Here is a tiny trained network, its code and every weight. The questions are about switching its units off for an input and a target symbol, where a switched-off unit gives its printed mean instead of its output.

import numpy as np


def w(rows, s, z=0):
    codes = np.array(rows[::2]) - 128.0
    scale = np.full(codes.shape[1], s)
    scale[-1] = z or s
    return codes * scale


def f(y):
    return y / 2 * (1 + np.tanh(0.7978845608 * (y + 0.044715 * y**3)))


def softmax(a):
    e = np.exp(a - a.max(-1, keepdims=True))
    return e / e.sum(-1, keepdims=True)


def log_softmax(a):
    a = a - a.max(-1, keepdims=True)
    return a - np.log(np.exp(a).sum(-1, keepdims=True))


def net(x, mask):
    ids = ['βεηθλπτφ'.index(c) for c in x.split()]
    T = len(ids)
    res = E[ids] + P[:T]
    u = 0
    for l in range(2):
        r = res
        for j in range(2):
            rows = slice(3 * j, 3 * j + 3)
            q, k, v = (r @ M[l][rows].T for M in (Q, K, V))
            z = softmax(np.where(np.tri(T) > 0, q @ k.T / 3**0.5, -1e9)) @ v
            o = O[l][rows]
            res = res + np.where(mask[u + j], z, o[:, -1]) @ o[:, :-1]
        u += 2
        y = f(res @ A[l][:, :-1].T + A[l][:, -1])
        res = res + np.where(mask[u : u + 12], y, B[l][:, -1]) @ B[l][:, :-1]
        u += 12
    return log_softmax(res[-1] @ U[:, :-1].T + U[:, -1])


Q, K, V, O, A, B = {}, {}, {}, {}, {}, {}
E = w([
[176,120,207,217,131,59,228,162],'β',
[209,163,187,88,189,143,186,214],'ε',
[221,66,50,18,56,120,83,128],'η',
[124,165,152,171,112,64,171,73],'θ',
[248,214,123,174,223,85,188,116],'λ',
[117,158,107,110,103,125,157,135],'π',
[106,169,237,32,163,68,151,149],'τ',
[95,200,117,58,162,98,136,115],'φ',
],0.017)
P = w([
[2,153,110,33,107,174,187,121],'0',
[32,157,104,69,124,206,167,117],'1',
[69,168,93,116,130,165,159,117],'2',
[103,177,75,123,118,152,149,128],'3',
[120,181,69,118,104,156,129,145],'4',
[147,178,65,155,111,120,123,138],'5',
[126,162,68,127,65,131,98,157],'6',
[176,176,72,144,99,111,87,146],'7',
[164,146,81,132,73,95,65,148],'8',
[166,197,97,148,72,106,88,132],'9',
],0.0099)
Q[0] = w([
[152,74,101,186,176,124,127,119],'L0H1',
[175,181,67,166,116,96,103,144],'L0H1',
[254,206,132,94,106,51,196,133],'L0H1',
[148,147,110,124,74,78,154,187],'L0H2',
[108,171,96,82,129,61,121,155],'L0H2',
[159,42,159,183,205,104,101,172],'L0H2',
],0.0091)
K[0] = w([
[107,176,129,114,114,204,151,103],'L0H1',
[158,158,230,167,101,122,73,133],'L0H1',
[144,148,128,146,91,104,63,161],'L0H1',
[168,83,122,160,97,56,110,177],'L0H2',
[190,82,162,89,51,124,12,120],'L0H2',
[113,155,178,115,112,158,156,105],'L0H2',
],0.011)
V[0] = w([
[136,155,82,113,168,186,254,174],'L0H1',
[87,171,88,75,174,154,44,27],'L0H1',
[166,37,129,135,191,232,60,217],'L0H1',
[212,70,111,109,52,130,74,107],'L0H2',
[106,121,74,83,104,122,140,217],'L0H2',
[155,46,68,159,169,84,176,170],'L0H2',
],0.0072)
O[0] = w([
[157,84,203,115,60,166,129,45,238],'L0H1',
[243,212,109,97,60,130,84,196,109],'L0H1',
[254,141,126,143,145,137,59,58,2],'L0H1',
[213,126,97,62,156,21,89,195,227],'L0H2',
[173,201,98,208,103,73,122,31,230],'L0H2',
[140,120,164,117,160,181,63,66,136],'L0H2',
],0.0072,0.007)
A[0] = w([
[134,137,87,107,109,119,58,112,178],'L0N1',
[189,127,165,127,127,176,79,91,188],'L0N2',
[129,65,138,86,94,121,150,94,86],'L0N3',
[108,104,141,119,91,194,200,133,3],'L0N4',
[178,57,79,146,41,177,35,154,116],'L0N5',
[181,154,196,161,212,224,220,222,151],'L0N6',
[166,202,188,219,8,89,195,63,204],'L0N7',
[71,138,28,191,109,255,83,176,87],'L0N8',
[75,99,91,166,113,88,76,157,208],'L0N9',
[119,65,96,134,99,150,153,187,62],'L0N10',
[220,108,226,151,85,107,172,120,187],'L0N11',
[120,53,103,181,76,79,206,12,223],'L0N12',
],0.007,0.0047)
B[0] = w([
[89,142,111,88,61,227,216,147,173],'L0N1',
[104,175,138,84,134,167,187,128,142],'L0N2',
[199,61,122,96,116,93,59,137,133],'L0N3',
[128,103,180,167,100,96,99,125,157],'L0N4',
[63,82,203,196,176,122,96,155,159],'L0N5',
[77,181,106,75,98,81,180,168,184],'L0N6',
[170,156,82,2,82,140,117,145,252],'L0N7',
[51,52,156,224,56,184,116,122,128],'L0N8',
[183,186,36,169,198,204,198,147,139],'L0N9',
[215,107,103,214,128,79,20,189,121],'L0N10',
[93,129,115,33,68,78,74,121,189],'L0N11',
[153,190,130,93,159,226,117,148,203],'L0N12',
],0.0063,0.013)
Q[1] = w([
[128,2,119,66,114,117,118,218],'L1H1',
[153,90,175,118,110,151,79,140],'L1H1',
[128,10,124,200,116,144,111,143],'L1H1',
[91,159,73,55,118,137,184,90],'L1H2',
[153,139,119,122,139,102,211,124],'L1H2',
[83,117,116,87,122,123,153,232],'L1H2',
],0.0097)
K[1] = w([
[176,162,159,208,87,77,116,110],'L1H1',
[145,216,118,160,135,144,148,114],'L1H1',
[97,191,225,138,71,161,194,111],'L1H1',
[202,86,126,120,218,70,48,223],'L1H2',
[111,108,149,163,103,110,1,126],'L1H2',
[106,146,71,138,171,127,44,93],'L1H2',
],0.0072)
V[1] = w([
[143,60,163,57,151,84,157,115],'L1H1',
[221,99,175,118,62,169,122,134],'L1H1',
[135,161,104,110,157,91,237,110],'L1H1',
[1,149,182,71,123,91,99,166],'L1H2',
[174,30,112,89,108,77,123,221],'L1H2',
[228,172,209,142,172,67,118,158],'L1H2',
],0.0088)
O[1] = w([
[187,171,67,202,139,183,109,155,211],'L1H1',
[127,167,121,158,205,98,210,121,253],'L1H1',
[129,68,169,178,89,175,159,128,223],'L1H1',
[86,168,169,200,139,146,1,117,247],'L1H2',
[149,157,89,146,208,218,135,109,255],'L1H2',
[155,181,177,171,74,104,170,60,89],'L1H2',
],0.01,0.0085)
A[1] = w([
[88,111,42,197,86,128,83,116,70],'L1N1',
[77,213,41,128,189,117,148,130,42],'L1N2',
[156,95,162,134,29,182,78,70,109],'L1N3',
[110,148,27,204,114,118,118,116,47],'L1N4',
[84,153,155,190,165,199,142,41,149],'L1N5',
[120,225,158,171,120,94,81,231,43],'L1N6',
[113,68,160,62,31,123,3,23,175],'L1N7',
[13,69,215,220,53,85,237,90,111],'L1N8',
[110,112,185,214,136,151,130,163,119],'L1N9',
[50,100,146,181,162,218,174,132,254],'L1N10',
[135,71,253,137,174,99,60,92,54],'L1N11',
[178,142,76,186,126,225,48,81,183],'L1N12',
],0.0066,0.0057)
B[1] = w([
[149,198,101,185,131,131,118,85,131],'L1N1',
[195,86,99,106,102,141,149,139,251],'L1N2',
[196,159,174,124,122,183,101,80,164],'L1N3',
[136,137,152,111,126,106,84,117,156],'L1N4',
[102,153,174,111,158,107,152,89,163],'L1N5',
[170,137,71,180,129,134,125,130,179],'L1N6',
[140,128,116,81,70,122,133,126,196],'L1N7',
[114,50,2,201,114,153,170,72,167],'L1N8',
[139,131,69,128,163,156,127,110,147],'L1N9',
[98,167,101,116,166,95,198,75,186],'L1N10',
[109,86,90,66,134,86,127,105,140],'L1N11',
[144,147,153,120,170,83,117,154,214],'L1N12',
],0.009,0.016)
U = w([
[100,118,92,109,225,141,181,27,126],'β',
[195,117,169,51,161,195,83,17,87],'ε',
[194,105,54,86,148,178,101,111,97],'η',
[104,125,9,198,121,88,170,149,157],'θ',
[214,55,103,132,73,140,180,1,148],'λ',
[115,127,83,51,137,42,128,121,254],'π',
[152,192,80,192,130,131,87,114,101],'τ',
[196,126,75,88,55,130,83,121,11],'φ',
],0.0065,0.0045)

Each question gives the input, a string of symbols that net reads in full, and the target symbol t.
The units are the heads (3 rows each of Q, K, V and O) and the neurons (one row each of A and B). Each row of codes is followed by its name. A weight is (code - 128) times the scale printed after its matrix; where a second scale follows, it is the last column's (O, A, B and U).
mask holds one flag per unit, layer by layer, with each layer's heads first. A switched-off unit (its flag False) gives its mean, the last column of its rows in O or B, instead of its output. The means were averaged over made-up inputs and are rounded, as every weight is.
A unit's drop is (log p(t) with every unit on - log p(t) with that unit switched off) / (log p(t) with every unit on - log p(t) with every unit switched off).
The circuit of an input: a set's keep is (log p(t) with only the set's units on - log p(t) with every unit switched off) / (log p(t) with every unit on - log p(t) with every unit switched off). Starting from the 12 units with the biggest drops (on a tie, the unit counted first), units are removed one at a time, each time the one whose removal leaves the highest keep (on an exact tie, the one counted first), for as long as the keep stays at least 0.8.
circuit, biggest first: the units of the circuit, biggest drop first
unit that matters most: the unit with the biggest drop
top k neurons: the k neurons with the biggest drops, biggest first
top k neurons in layer l: the k neurons of layer l with the biggest drops, biggest first
heads that matter: for each layer, one digit per head in row order, 1 if its drop is at least 0.15 and else 0, layers parted by /
input λ τ θ θ, target θ: circuit, biggest first -> (L0H2, L1H2, L1N8)
input η η β β, target β: circuit, biggest first -> (L0H2, L1N10)
input θ ε θ τ ε λ, target ε: unit that matters most -> L1H1
input θ ε φ η λ, target η: circuit, biggest first -> (L0N5, L1H2, L1N2)
input λ τ λ θ β β ε β λ, target β: heads that matter -> 11 / 00
input λ θ λ π, target λ: top 2 neurons -> (L0N8, L1N8)
input π λ β λ ε, target λ: heads that matter -> 00 / 11
input β λ β ε λ, target ε: heads that matter -> 10 / 11
input η λ θ, target η: circuit, biggest first -> (L1N2, L1H2, L0N3)
input π η π τ π, target τ: heads that matter -> 01 / 01
input τ λ η π φ, target η: top 2 neurons -> (L0N5, L1N2)
input η φ π, target η: circuit, biggest first -> (L1H2, L1N2)
input β λ ε, target λ: circuit, biggest first -> (L1H2, L1H1)
input π λ τ, target λ: circuit, biggest first -> (L1H1, L1H2)
input π ε λ θ π φ τ, target φ: circuit, biggest first -> (L1H1, L1H2, L1N7)
input φ ε β θ φ θ β φ, target β: circuit, biggest first -> (L0H1)
input θ τ λ, target τ: circuit, biggest first -> (L1H2, L0N6, L0N3)
input φ π π, target π: circuit, biggest first -> (L1H2, L1H1, L0H2, L1N2)
input η τ φ, target τ: circuit, biggest first -> (L0N1, L1H2)
input π λ λ τ φ θ θ, target θ: top 2 neurons in layer 1 -> (L1N8, L1N2)
input τ θ β ε β π, target β: unit that matters most -> L1N10
input λ β θ, target β: circuit, biggest first -> (L1N10, L0H2)
input τ λ π ε, target π: circuit, biggest first -> (L0H2, L0N6, L1H2)
input φ λ ε τ λ π, target λ: top 2 neurons -> (L0N8, L0N11)
input θ τ λ λ θ, target λ: top 3 neurons -> (L1N8, L1N3, L0N11)
input β φ π τ ε, target τ: top 2 neurons in layer 1 -> (L1N2, L1N6)
input η θ ε β π, target β: unit that matters most -> L0H1
input θ ε π θ π, target θ: top 4 neurons -> (L0N11, L0N8, L1N8, L1N2)
